cols: T H B A W X L V M
q_177: [105  87 123 113 147 169 114  78  91]
q_963: [143 166 138 142 105  94 142 178 167]
q_338: [124  99 114 110 154 162 140  68 160]
q_913: [143 166 138 142 105  94 142 178 175]
q_626: [105  87 123 113 147  87 142 188 175]
q_213: [124  99 114 110 154 162 109  98  76]
q_439: [115 105 125 116 147 162 119  78  99]
find: [124  99 114 110 154 162 109  98  76] => q_213
tags:
[109] -> q_587
[163] -> q_797
[108] -> q_540
[114] -> q_149
[162] -> q_948
[76] -> q_197
key q_213 6:  => q_587
col: [142 110 142 113 110 116] => A

cols: J C Z F K G U P
q_457: [162 116 136  76 123 145 130 137]
q_373: [119 136  76 123 123 133 141 116]
q_374: [152 125 150 101 134 144 125 116]
q_390: [148 129 158  94 128 147 118 120]
q_933: [152 125 150 101 134 144 125 125]
col: [123 134 128 134] => K
find: [162 116 136  76 123 145 130] => q_457
tags:
[159] -> q_76
[150] -> q_937
[136] -> q_611
[158] -> q_393
[149] -> q_871
[128] -> q_965
[148] -> q_811
[76] -> q_927
key q_390 2:  => q_393
find: [116 136  76 123] => q_457

cols: S Y Q N R E D
q_567: [ 86 155  84 117 129  83  99]
q_960: [165  94 104 130 173  95 168]
q_175: [158 113 114 135 159 110 131]
q_281: [152 142 123 148 110 112 158]
q_858: [ 92 155 104 119 124 106  86]
q_375: [165 106  70 149 159  79 148]
q_810: [ 94 139 177 136 114 173 148]
q_446: [ 86 166  94 138 110  86 106]
find: [ 94 138] => q_446
find: [119 124] => q_858
all q_446: [86] => 0 5
col: [158 152  92 165  94] => S

cols: Zesaz sud livep Sakov
q_776: [163 122 163 135]
q_16: [ 73 112 124 101]
q_710: [ 94 100 100 116]
tags:
[163] -> q_270
[124] -> q_323
[100] -> q_656
key q_776 2:  => q_270
all q_710: [100] => 1 2
all q_776: [163] => 0 2

cols: bome Sir zuzed sigaf
q_923: [118 107 174 182]
q_672: [118 106 174 184]
q_808: [118 105 177 187]
succ: [106] => [174]
succ: [107] => [174]
col: [182 184] => sigaf
col: [174 174] => zuzed
Table of tags by key:
[187] -> q_742
[106] -> q_812
[118] -> q_942
[184] -> q_334
[183] -> q_878
[185] -> q_843
key q_672 3:  => q_334
find: [118 105] => q_808
col: [174 177] => zuzed

cols: nele Befe sapot bedip Fonaz
q_510: [101 130 129 139 178]
q_295: [136 101 129 139 178]
q_181: [136 136 108 163 124]
all q_181: [136] => 0 1
find: [130 129] => q_510
succ: [163] => [124]
succ: [130] => [129]
find: [101 130 129] => q_510
all q_181: [108] => 2
col: [130 101] => Befe

cols: Pepu Zibis selu Vibip fipab muda Vudas nole Tuz nutib
q_377: [159 142 139 158 139 159 156 129 123 137]
q_332: [138 104 125 152 159 146 133 139 164 183]
q_193: [179 156 129 122 137 150 143 119 103 112]
q_241: [179 156 129 122 137 150 159 155 138 133]
q_153: [140 104 125 138 159 146 133 139 164 183]
find: [104 125 152] => q_332
all q_377: [139] => 2 4
find: [140 104 125 138 159 146 133 139 164 183] => q_153
find: [138 159 146 133 139 164 183] => q_153

cols: beto belab mef nime
q_68: [140 130 123 168]
q_160: [147 155 126  94]
q_674: [145 134 120 180]
q_484: [100 120 163 116]
q_463: [145 134 119 170]
q_409: [144 134 121 161]
q_220: [100 118 162 138]
q_405: [151 155 123 107]
q_585: [150 156 124 100]
q_970: [101 119 164 125]
col: [118 155] => belab
all q_68: [130] => 1

cols: Puru Zuk fosep Ved vunul sunog Veg Noru
q_85: [141 141  84  93  84 135 165 133]
q_412: [ 85 133 126  58 123 126 135 104]
q_973: [131 141 131  93  84 131 135 131]
tags:
[59] -> q_622
[93] -> q_156
[126] -> q_995
[92] -> q_57
[58] -> q_504
[123] -> q_77
key q_412 3:  => q_504
find: [141 141  84  93  84 135 165 133] => q_85
find: [131 141] => q_973
find: [131 141 131  93  84 131 135 131] => q_973
all q_973: [131] => 0 2 5 7
all q_85: [84] => 2 4

cols: Zug mulo tem Zamu Datoz subov bovav
q_752: [170 164 158 138  73  85 173]
q_917: [170 164 158  82 182 158  64]
q_870: [ 98 109 125 142 147 159 114]
q_816: [ 72  73  97  75 195 171  68]
q_833: [122 108 115 113 136 135 125]
q_505: [186 187 177 181  62  80 197]
q_209: [119 126 159 117 135  95 122]
find: [170 164 158 138  73  85 173] => q_752
tags:
[170] -> q_472
[120] -> q_234
[73] -> q_500
[97] -> q_619
[119] -> q_205
[72] -> q_337
[98] -> q_830
[122] -> q_438
key q_816 0:  => q_337
find: [119 126 159 117 135  95 122] => q_209
col: [164 109] => mulo
find: [195 171] => q_816

cols: Mebip bom Reri Kom nare valeb riker
q_340: [114 159 120 119 168 111  84]
q_292: [133 144 132 145 123 156 128]
q_492: [128 158 131 112 180 110 106]
q_399: [133 132 144 145 121 153 128]
q_977: [132 163 129 126 130 114 110]
q_321: [159 149 148 147 103 148 144]
q_172: [121 110 147 114 139 127 150]
q_274: [102  98 123 120 125 128 109]
q_498: [151 127 159  93 154 106 168]
q_896: [147 132 145 123 123 153 115]
find: [128 158 131 112 180 110 106] => q_492
Table of tags by key:
[93] -> q_222
[159] -> q_252
[168] -> q_859
[84] -> q_7
key q_498 6:  => q_859
succ: [98] => [123]
find: [133 132 144 145] => q_399
find: [144 132 145 123] => q_292
find: [102  98 123 120 125 128 109] => q_274
col: [114 133 128 133 132 159 121 102 151] => Mebip

cols: mubez liki zer barur
q_95: [110 117 162  72]
q_530: [117 110 133 111]
q_488: [117 110 149  85]
q_786: [115 137 146 101]
q_69: [115 125 133 111]
q_862: [120 125 166  88]
find: [110 117] => q_95
succ: [120] => [125]
Table of tags by key:
[136] -> q_286
[114] -> q_431
[137] -> q_38
[115] -> q_576
[110] -> q_167
key q_786 0:  => q_576
find: [166  88] => q_862
find: [117 110 133 111] => q_530

cols: bimar zeza pupu podem Fod res Zor guz vis
q_367: [127 148 122 133 145 143 126 135 129]
q_129: [165  98 115  95 101 124 142  78 154]
q_881: [116 116 136 137 142 136 136 136 129]
q_718: [136 133 127 133 131 142 129 116 130]
succ: [98] => [115]
all q_718: [130] => 8
all q_881: [136] => 2 5 6 7
succ: [101] => [124]
find: [136 133 127 133 131 142 129 116] => q_718

cols: movu vobet mafa lapa
q_938: [ 63  63 148  65]
q_92: [178 168 151  93]
q_981: [168  93 174  65]
q_316: [141  63  82  81]
q_520: [173 177 171  95]
q_396: [178 174 171  93]
q_131: [187 167 169  82]
all q_938: [63] => 0 1
succ: [169] => [82]
all q_316: [82] => 2
find: [171  93] => q_396

cols: Nabid fet nili Fevi Sib
q_58: [137 107 133 125 132]
q_236: [145  99 129 126 160]
q_437: [125 133 138 121 166]
q_512: [136 108 132 125 122]
q_489: [145  99 129 109 177]
q_838: [115 137 158 130 138]
succ: [126] => [160]
find: [138 121] => q_437
Table of tags by key:
[158] -> q_243
[128] -> q_749
[132] -> q_285
[129] -> q_336
[109] -> q_12
[130] -> q_170
key q_489 2:  => q_336
find: [137 107 133 125 132] => q_58

cols: neba vuved kudub rifu fose fup
q_850: [136  62 124 114 160 105]
q_509: [104 184 157 173 117 128]
q_538: [155  63 165 141 111  99]
q_366: [153 120 146 134  96  87]
q_763: [ 86 153 151 134 103 136]
q_501: [ 82 133 131 101  89 136]
q_560: [ 81 104 157 127 112 109]
col: [134 134] => rifu
col: [104 155] => neba
col: [120 153 133] => vuved

cols: Mozo bol Fuf Zafib
q_63: [106 106  91 115]
q_65: [156  78 113 171]
q_903: [134 132 121 131]
q_204: [157  93 175 140]
Table of tags by key:
[156] -> q_882
[140] -> q_700
[78] -> q_244
[171] -> q_44
key q_65 3:  => q_44
find: [121 131] => q_903
find: [106 106  91 115] => q_63
succ: [121] => [131]
col: [115 171 131] => Zafib
col: [106 156] => Mozo
succ: [132] => [121]

cols: lizis leru gam Gapo Nomeg bobap
q_447: [130  96 113 138 151 167]
q_845: [131 107 132 137 168 132]
q_120: [125 121 119 136 130 146]
q_989: [130  96 113 111 115 147]
q_255: [123 149 145 136 139  90]
q_357: [130  96 113 111 115 126]
q_301: [130 132 113 111  82 151]
q_753: [125 153 131 119  93 112]
q_834: [137 107 120 114 128 150]
q_434: [118 155 152 148 152  77]
q_635: [135 121 135 118 139 118]
find: [125 121 119 136 130 146] => q_120
col: [125 137 118 135] => lizis
key -> tag
[117] -> q_246
[111] -> q_600
[135] -> q_207
[136] -> q_171
[110] -> q_789
[118] -> q_823
[119] -> q_827
key q_635 3:  => q_823

cols: ziri kofif ritaz deri fovi Rov zasaz veru pag
q_624: [156 123 155 129  90  84 140 106 105]
q_516: [133 142 118 192 194 191 191 191 114]
q_191: [118 142 194  98 133 113 162 161 157]
find: [194  98] => q_191
all q_516: [191] => 5 6 7
col: [191 113] => Rov
succ: [161] => [157]
find: [133 142 118 192 194 191 191] => q_516

cols: venu Kekob tupi Kolu figi disu Tuzu Dudu
q_430: [165 160  90 171  87 172 176  89]
q_650: [168 168 170 171  79  88 165 171]
q_429: [ 85  79 170  81 170  92  81 171]
q_110: [ 79  78 172  83 175  84  86 175]
q_350: [171 168  79 171  94  79  88 165]
q_52: [171 168  79 171  94 170 172  86]
all q_650: [171] => 3 7
key -> tag
[81] -> q_482
[172] -> q_89
[165] -> q_235
[171] -> q_353
[176] -> q_829
key q_430 6:  => q_829
succ: [85] => [79]
find: [168  79 171  94  79  88 165] => q_350

cols: votif Negeb Pef tadot
q_877: [135  91  86 126]
q_997: [141  89  86 123]
q_987: [122 110 100 131]
q_698: [132  90  86 127]
q_407: [150  93  86 137]
q_100: [132  92  86 127]
q_719: [142  82  88 116]
q_728: [135  91  86 109]
q_387: [130  96  88 137]
q_239: [129  92  86 137]
q_769: [123 100  91 128]
q_284: [129  92  86 127]
find: [132  90  86] => q_698
succ: [96] => [88]

cols: tik paz Nema Zos kebop mogu
q_671: [136 130 135 122 177 127]
q_900: [126 131 127 132  93 130]
q_717: [129 127 128 125 151 133]
q_151: [124 129 129 131  97 128]
q_643: [124 125 131 130 104 127]
q_14: [135 129 133 124 162 127]
q_935: [136 130 136 122 184 128]
q_9: [131 125 130 130 107 125]
q_86: [132 122 130 131  95 124]
q_124: [134 128 133 123 175 130]
q_221: [136 128 131 126 142 126]
q_268: [132 127 131 123 172 131]
col: [136 132] => tik
col: [107  95] => kebop
key -> tag
[133] -> q_66
[129] -> q_452
[130] -> q_218
[128] -> q_140
[127] -> q_51
[126] -> q_601
[132] -> q_967
key q_900 2:  => q_51

cols: simo Tori vozep Sif
q_231: [154 116 113 133]
q_42: [135 124 146 126]
q_72: [135 145 146 126]
q_10: [124 125  71 152]
all q_10: [125] => 1
Table of tags by key:
[145] -> q_96
[113] -> q_615
[114] -> q_554
[147] -> q_934
[146] -> q_410
key q_42 2:  => q_410

cols: vomiv favug fune gupi kezag
q_916: [137 171 140 147 169]
q_477: [145 167 185 184 120]
q_658: [129 181 142 164 148]
find: [181 142 164 148] => q_658
col: [185 142] => fune
tags:
[163] -> q_251
[147] -> q_716
[184] -> q_788
[181] -> q_584
[164] -> q_959
key q_658 3:  => q_959
succ: [185] => [184]
find: [145 167 185 184 120] => q_477
col: [171 167] => favug

cols: radol Zegi det zeget fam
q_49: [164 135 103 126 172]
q_740: [129 145  83 169 139]
q_726: [107 125 113 183 105]
q_32: [150 103 169 139  98]
q_184: [150 103 169 139  94]
q_307: [ 94 135 112 166  96]
q_912: [100 153  83 144 143]
q_256: [127 135  99 182 112]
q_8: [108 100 108 108 174]
q_628: [118 110 174 101  98]
q_342: [175 125 124 113 168]
col: [172 139 105] => fam
key -> tag
[97] -> q_980
[93] -> q_308
[94] -> q_783
[139] -> q_746
[98] -> q_792
[105] -> q_901
[103] -> q_822
[174] -> q_406
key q_184 4:  => q_783
all q_8: [108] => 0 2 3
succ: [126] => [172]
succ: [166] => [96]
all q_628: [118] => 0
succ: [175] => [125]

cols: diz nisu namuz fuvos
q_683: [103 151 108 131]
q_620: [145  76 143 102]
q_924: [108 129  89  67]
q_866: [152 100 128 126]
q_885: [107 167 123 163]
q_824: [104 149  91  73]
q_550: [158 135 131 130]
col: [128 123  91] => namuz
col: [102  67 126 163  73 130] => fuvos
find: [129  89  67] => q_924
all q_824: [104] => 0
col: [102  67] => fuvos
succ: [135] => [131]

cols: rogi natip ziras Til Duvuk Pep Dumes Vek pipa rir
q_486: [119 164 166 141 143 147 149 134 125 112]
q_356: [170 160 146 129 144 116 130 137 122 129]
q_102: [188 146 128 138 138 135 132 135 140 134]
q_654: [155 155 163 155 151 170 155 146 147 156]
q_20: [102 181 170 182 176 180 183 178 171 193]
q_625: [173 110  89  87  75  75  82  82  86  89]
q_136: [170  62  66  70  66  69  66  70  69  81]
q_201: [115 148 151 162 133 127 120 118 123 118]
q_762: [120 112  92 101 108 120 130 130 110 130]
q_911: [ 96 183 180 187 170 175 161 172 176 168]
q_216: [139 164 143 143 137 118 106 123 105 102]
col: [146 155 181 110  62 148 112 183 164] => natip
succ: [115] => [148]
all q_654: [155] => 0 1 3 6
Table of tags by key:
[168] -> q_311
[182] -> q_358
[187] -> q_515
[143] -> q_962
[161] -> q_397
key q_911 3:  => q_515
all q_762: [130] => 6 7 9

cols: vuf lok sav kodis Luk gutet
q_689: [154 125 119 134 180 128]
q_952: [154 125 119 134 120 119]
q_906: [154 125 119 134 120 129]
tags:
[118] -> q_707
[128] -> q_796
[119] -> q_736
[127] -> q_495
key q_689 5:  => q_796
find: [154 125 119 134 120 129] => q_906

cols: peb Dus zot vari lizom Duzam Rulub som tego Fad
q_523: [105 145 117 104 103 160 122 192 162 151]
q_759: [111 140 120 111 110 152 113 174 153 144]
q_139: [112 142 115 104 105 152 124 183 156 150]
q_944: [142 114 129 157 154 106 132  67 132 102]
q_28: [142 114 146 157 154 106 132  67  98 102]
all q_139: [142] => 1
all q_944: [114] => 1
tags:
[102] -> q_55
[142] -> q_774
[151] -> q_572
key q_944 9:  => q_55
col: [192 174 183  67] => som

cols: mubem pazo Komi pumuz
q_339: [ 93 125 151 119]
q_394: [ 93 125 116 115]
q_687: [125  93  77 117]
find: [ 93 125 151 119] => q_339
succ: [116] => [115]

